Here is a tiny trained network, its code and every weight. The questions are about switching its units off for an input and a class, where a switched-off unit gives its printed mean instead of its output.

import numpy as np


def w(rows, s, z=0):
    codes = np.array(rows[::2]) - 128.0
    scale = np.full(codes.shape[1], s)
    scale[-1] = z or s
    return codes * scale


def norm(h):
    return h / np.sqrt((h * h).mean(-1, keepdims=True) + 1e-5)


def f(y):
    return np.maximum(y, 0)


def log_softmax(a):
    a = a - a.max(-1, keepdims=True)
    return a - np.log(np.exp(a).sum(-1, keepdims=True))


def net(x, mask):
    res = np.array(x, float).reshape(1, 8) / 4 @ E
    u = 0
    for l in range(2):
        y = f(norm(res) @ A[l][:, :-1].T + A[l][:, -1])
        res = res + np.where(mask[u : u + 6], y, B[l][:, -1]) @ B[l][:, :-1]
        u += 6
    return log_softmax(norm(res)[-1] @ U[:, :-1].T + U[:, -1])


A, B = {}, {}
E = w([
[174,101,153,108,119,131,58],'x0',
[142,120,138,172,110,176,182],'x1',
[104,64,79,181,115,2,150],'x2',
[121,137,138,151,181,147,166],'x3',
[233,134,168,104,165,135,197],'x4',
[65,110,161,147,83,99,156],'x5',
[195,97,144,149,166,142,113],'x6',
[127,134,147,121,169,124,140],'x7',
],0.0043)
A[0] = w([
[166,141,51,110,161,84,81,64],'L0N0',
[130,211,152,70,116,239,116,52],'L0N1',
[191,95,111,172,153,99,240,28],'L0N2',
[126,118,94,184,116,255,77,123],'L0N3',
[81,121,93,158,232,150,103,121],'L0N4',
[156,171,64,123,229,146,81,3],'L0N5',
],0.0045,0.0019)
B[0] = w([
[86,90,120,183,74,112,101,181],'L0N0',
[179,182,146,122,249,149,212,251],'L0N1',
[143,253,165,18,179,205,137,214],'L0N2',
[115,181,135,133,200,119,215,224],'L0N3',
[106,189,149,106,180,106,196,182],'L0N4',
[31,98,56,181,51,87,120,180],'L0N5',
],0.0047,0.0029)
A[1] = w([
[197,80,144,133,138,129,54,2],'L1N0',
[129,167,128,97,135,152,119,93],'L1N1',
[209,110,119,135,101,124,202,138],'L1N2',
[146,164,110,140,126,253,116,157],'L1N3',
[136,173,137,75,99,216,88,155],'L1N4',
[97,112,126,108,110,87,119,184],'L1N5',
],0.0065,0.0019)
B[1] = w([
[172,93,180,137,120,253,55,168],'L1N0',
[153,133,143,151,162,127,170,184],'L1N1',
[144,228,203,55,247,246,171,218],'L1N2',
[110,176,143,95,200,57,194,254],'L1N3',
[205,207,178,100,249,141,223,222],'L1N4',
[74,178,95,121,82,173,213,203],'L1N5',
],0.004,0.0037)
U = w([
[163,236,184,86,243,163,225,202],'0',
[11,101,55,172,7,63,129,173],'1',
[225,25,151,136,100,163,2,3],'2',
],0.0069,0.0035)

Each question gives the input, the list of numbers given to net, and the class t.
The units are the neurons (one row each of A and B). Each row of codes is followed by its name. A weight is (code - 128) times the scale printed after its matrix; where a second scale follows, it is the last column's (A, B and U).
mask holds one flag per neuron, layer by layer. A switched-off neuron (its flag False) gives its mean, the last column of its row in B, instead of its output. The means were averaged over made-up inputs and are rounded, as every weight is.
A unit's drop is (log p(t) with every unit on - log p(t) with that unit switched off) / (log p(t) with every unit on - log p(t) with every unit switched off).
unit that matters most: the unit with the biggest drop
k most important neurons: the k neurons with the biggest drops, biggest first
k most important neurons of layer l: the k neurons of layer l with the biggest drops, biggest first
drop when u is switched off: that unit's drop, to one decimal
input [6,-3,-1,-8,4,-7,2,-2], class 2: 3 most important neurons => L1N0, L0N2, L0N0
input [8,-6,7,8,2,8,5,2], class 1: unit that matters most => L0N1
input [4,-7,6,-2,6,-4,-6,8], class 1: 2 most important neurons of layer 1 => L1N4, L1N2
input [-8,5,3,7,0,6,-8,0], class 1: 3 most important neurons of layer 1 => L1N4, L1N2, L1N3
input [5,-6,-2,2,-4,8,5,-5], class 2: 2 most important neurons of layer 0 => L0N5, L0N4
input [-8,7,0,-1,-5,0,-1,-1], class 1: 2 most important neurons of layer 0 => L0N1, L0N2
input [-1,2,1,-3,-8,-7,-4,7], class 1: drop when L0N2 is switched off => 0.1
input [-5,-5,8,3,-2,-5,6,-8], class 1: drop when L0N5 is switched off => 0.0
input [-2,2,0,1,-6,0,-6,6], class 1: drop when L1N4 is switched off => 0.1
input [5,3,1,4,-4,8,-6,5], class 1: drop when L1N4 is switched off => 0.0
